Below are the code and all the weights of a small trained network. Each question names an input and a class and asks about switching units off, where a switched-off unit gives its printed mean instead of its output.

import numpy as np


def w(rows, s, z=0):
    codes = np.array(rows[::2]) - 128.0
    scale = np.full(codes.shape[1], s)
    scale[-1] = z or s
    return codes * scale


def norm(h):
    return h / np.sqrt((h * h).mean(-1, keepdims=True) + 1e-5)


def f(y):
    return y / 2 * (1 + np.tanh(0.7978845608 * (y + 0.044715 * y**3)))


def log_softmax(a):
    a = a - a.max(-1, keepdims=True)
    return a - np.log(np.exp(a).sum(-1, keepdims=True))


def net(x, mask):
    res = np.array(x, float).reshape(1, 7) / 4 @ E
    u = 0
    for l in range(2):
        y = f(norm(res) @ A[l][:, :-1].T + A[l][:, -1])
        res = res + np.where(mask[u : u + 4], y, B[l][:, -1]) @ B[l][:, :-1]
        u += 4
    return log_softmax(norm(res)[-1] @ U[:, :-1].T + U[:, -1])


A, B = {}, {}
E = w([
[78,212,123,166,206,135,173,196,183,190],'x0',
[133,114,156,104,175,113,121,168,193,126],'x1',
[121,179,57,154,90,179,3,130,166,104],'x2',
[73,139,154,109,96,186,160,78,175,209],'x3',
[168,127,98,180,164,57,124,87,176,155],'x4',
[155,168,72,71,239,196,136,73,110,63],'x5',
[253,68,120,151,100,142,218,202,68,158],'x6',
],0.0057)
A[0] = w([
[10,125,229,134,54,180,98,190,118,150,139],'L0N0',
[65,250,132,67,127,59,164,59,210,3,3],'L0N1',
[224,140,59,184,210,38,139,68,148,109,127],'L0N2',
[70,197,247,116,191,204,204,143,185,124,80],'L0N3',
],0.0047,0.0022)
B[0] = w([
[240,160,79,103,96,181,195,153,81,64,252],'L0N0',
[1,182,214,69,213,171,41,126,68,136,219],'L0N1',
[153,165,133,183,171,196,192,112,60,180,253],'L0N2',
[74,87,97,74,62,84,158,144,136,133,237],'L0N3',
],0.007,0.0025)
A[1] = w([
[127,127,95,226,94,110,49,17,127,95,220],'L1N0',
[254,96,119,214,129,153,228,220,91,178,228],'L1N1',
[52,156,114,129,111,88,147,78,128,124,75],'L1N2',
[235,245,89,150,90,196,46,186,182,226,254],'L1N3',
],0.0066,0.0033)
B[1] = w([
[122,77,118,47,135,178,193,120,179,72,182],'L1N0',
[182,143,185,165,52,70,104,229,68,169,255],'L1N1',
[127,92,16,174,254,117,137,115,186,117,138],'L1N2',
[217,39,149,115,71,89,174,129,71,139,213],'L1N3',
],0.01,0.0094)
U = w([
[72,197,124,99,179,122,10,82,149,153,3],'0',
[137,81,97,39,109,148,155,99,149,97,154],'1',
[223,106,170,153,34,71,125,189,81,201,191],'2',
],0.011,0.0037)

Each question gives the input, the list of numbers given to net, and the class t.
The units are the neurons (one row each of A and B). Each row of codes is followed by its name. A weight is (code - 128) times the scale printed after its matrix; where a second scale follows, it is the last column's (A, B and U).
mask holds one flag per neuron, layer by layer. A switched-off neuron (its flag False) gives its mean, the last column of its row in B, instead of its output. The means were averaged over made-up inputs and are rounded, as every weight is.
A unit's drop is (log p(t) with every unit on - log p(t) with that unit switched off) / (log p(t) with every unit on - log p(t) with every unit switched off).
The circuit of an input: a set's keep is (log p(t) with only the set's units on - log p(t) with every unit switched off) / (log p(t) with every unit on - log p(t) with every unit switched off). Starting from all 8 units, units are removed one at a time, each time the one whose removal leaves the highest keep (on an exact tie, the one counted first), for as long as the keep stays at least 0.8.
circuit, biggest first: the units of the circuit, biggest drop first
top k neurons: the k neurons with the biggest drops, biggest first
k most important neurons of layer l: the k neurons of layer l with the biggest drops, biggest first
drop of u: that unit's drop, to one decimal
input [6,4,6,0,6,-4,-8], class 0: circuit, biggest first	[L1N1]
input [-4,6,-2,3,-5,5,-8], class 0: 2 most important neurons of layer 1	[L1N3; L1N0]
input [-4,3,-6,4,-2,-2,-8], class 0: top 2 neurons	[L1N3; L0N1]
input [-8,7,-2,5,6,6,1], class 1: top 3 neurons	[L1N1; L0N0; L1N3]
input [0,2,6,1,1,6,2], class 1: top 2 neurons	[L1N1; L0N0]
input [-1,5,1,-7,5,-4,-6], class 0: circuit, biggest first	[L1N3; L1N1]
input [-7,6,3,-6,4,1,-6], class 0: top 3 neurons	[L0N1; L1N3; L0N0]
input [6,-8,7,6,2,5,-2], class 1: circuit, biggest first	[L1N1; L1N3]
input [7,8,-3,1,-1,6,-1], class 0: top 2 neurons	[L1N3; L1N0]
input [-4,-3,4,8,0,1,3], class 1: 2 most important neurons of layer 1	[L1N1; L1N0]
input [2,-6,6,6,5,1,-5], class 1: 2 most important neurons of layer 1	[L1N0; L1N3]
input [-4,5,6,-4,-5,-3,-8], class 1: 2 most important neurons of layer 1	[L1N0; L1N1]
input [7,-7,4,-6,-1,0,-3], class 1: drop of L1N1	1.0
input [7,-3,-3,1,-6,4,-4], class 0: circuit, biggest first	[L1N3]
input [1,4,-4,-6,-4,-7,-8], class 0: drop of L0N1	0.1
input [0,-2,4,0,-5,-5,-7], class 1: drop of L1N1	0.8
